Here is a tiny trained network, its code and every weight. The questions are about switching its units off for an input and a class, where a switched-off unit gives its printed mean instead of its output.

import numpy as np


def w(rows, s, z=0):
    codes = np.array(rows[::2]) - 128.0
    scale = np.full(codes.shape[1], s)
    scale[-1] = z or s
    return codes * scale


def norm(h):
    return h / np.sqrt((h * h).mean(-1, keepdims=True) + 1e-5)


def f(y):
    return np.maximum(y, 0)


def log_softmax(a):
    a = a - a.max(-1, keepdims=True)
    return a - np.log(np.exp(a).sum(-1, keepdims=True))


def net(x, mask):
    res = np.array(x, float).reshape(1, 5) / 4 @ E
    u = 0
    for l in range(2):
        y = f(norm(res) @ A[l][:, :-1].T + A[l][:, -1])
        res = res + np.where(mask[u : u + 9], y, B[l][:, -1]) @ B[l][:, :-1]
        u += 9
    return log_softmax(norm(res)[-1] @ U[:, :-1].T + U[:, -1])


A, B = {}, {}
E = w([
[78,42,195,184,140,201,53],'x0',
[164,121,105,92,187,57,115],'x1',
[44,121,111,128,142,85,169],'x2',
[127,147,207,178,167,3,121],'x3',
[132,172,103,165,63,128,38],'x4',
],0.006)
A[0] = w([
[135,24,160,106,166,172,37,49],'L0N1',
[173,181,144,155,82,117,89,91],'L0N2',
[142,84,134,167,118,135,113,94],'L0N3',
[31,92,189,176,94,232,78,31],'L0N4',
[162,172,125,146,92,127,126,83],'L0N5',
[116,129,135,135,115,128,141,111],'L0N6',
[57,94,149,137,118,187,106,1],'L0N7',
[196,174,151,149,52,113,67,39],'L0N8',
[103,101,234,166,159,2,201,80],'L0N9',
],0.0087,0.0031)
B[0] = w([
[135,81,34,143,235,120,85,210],'L0N1',
[140,210,126,102,134,201,135,181],'L0N2',
[172,100,131,68,111,179,168,155],'L0N3',
[50,77,158,101,60,239,132,238],'L0N4',
[96,108,76,103,144,2,34,161],'L0N5',
[121,95,100,115,134,59,86,135],'L0N6',
[27,101,144,114,59,144,88,177],'L0N7',
[130,213,94,102,83,127,84,191],'L0N8',
[80,172,170,80,175,68,194,255],'L0N9',
],0.011,0.0069)
A[1] = w([
[237,200,141,197,61,119,62,7],'L1N1',
[112,188,144,149,117,192,86,200],'L1N2',
[152,157,94,116,153,102,148,19],'L1N3',
[137,134,252,204,191,22,219,107],'L1N4',
[117,49,142,151,85,184,96,90],'L1N5',
[212,48,96,242,187,131,108,16],'L1N6',
[101,24,181,187,49,177,112,26],'L1N7',
[107,109,65,145,102,92,141,82],'L1N8',
[151,85,69,143,73,89,236,56],'L1N9',
],0.012,0.0016)
B[1] = w([
[165,88,97,135,66,65,67,179],'L1N1',
[147,91,140,138,124,80,140,201],'L1N2',
[115,108,147,138,97,154,131,181],'L1N3',
[76,160,111,5,129,103,183,254],'L1N4',
[97,133,172,178,158,103,161,210],'L1N5',
[146,138,56,149,199,117,112,146],'L1N6',
[126,108,227,180,111,124,138,212],'L1N7',
[164,133,148,121,133,150,144,146],'L1N8',
[157,169,130,157,117,180,113,164],'L1N9',
],0.023,0.0092)
U = w([
[172,111,88,131,53,70,58,131],'0',
[62,171,121,11,149,117,203,195],'1',
[54,57,236,211,130,159,150,157],'2',
[132,93,45,156,246,155,112,2],'3',
[181,182,108,133,100,249,158,73],'4',
],0.013,0.0028)

Each question gives the input, the list of numbers given to net, and the class t.
The units are the neurons (one row each of A and B). Each row of codes is followed by its name. A weight is (code - 128) times the scale printed after its matrix; where a second scale follows, it is the last column's (A, B and U).
mask holds one flag per neuron, layer by layer. A switched-off neuron (its flag False) gives its mean, the last column of its row in B, instead of its output. The means were averaged over made-up inputs and are rounded, as every weight is.
A unit's drop is (log p(t) with every unit on - log p(t) with that unit switched off) / (log p(t) with every unit on - log p(t) with every unit switched off).
most important unit: the unit with the biggest drop
top k neurons: the k neurons with the biggest drops, biggest first
top k neurons in layer l: the k neurons of layer l with the biggest drops, biggest first
drop when u is switched off: that unit's drop, to one decimal
input [-6,0,-7,-7,-4], class 4: most important unit => L1N4
input [1,-3,5,0,-2], class 2: top 2 neurons => (L0N4; L1N4)
input [-2,5,7,-4,8], class 0: top 2 neurons => (L0N9; L1N4)
input [-6,8,-5,-4,-8], class 4: top 2 neurons => (L0N9; L1N4)
input [-6,-7,-8,-6,-3], class 0: top 2 neurons => (L0N9; L0N4)
input [-5,-3,3,-6,0], class 4: top 2 neurons => (L0N4; L1N4)
input [-2,5,3,-4,-6], class 4: top 2 neurons => (L0N9; L1N9)
input [0,4,6,-5,-3], class 4: top 2 neurons in layer 0 => (L0N4; L0N9)
input [4,4,-5,-8,8], class 2: drop when L0N4 is switched off => 0.3
input [1,0,-3,-1,5], class 0: drop when L0N8 is switched off => 0.3
input [-1,-2,1,-1,1], class 2: drop when L0N9 is switched off => 0.2
input [-5,-8,2,-6,7], class 0: drop when L1N4 is switched off => 0.1
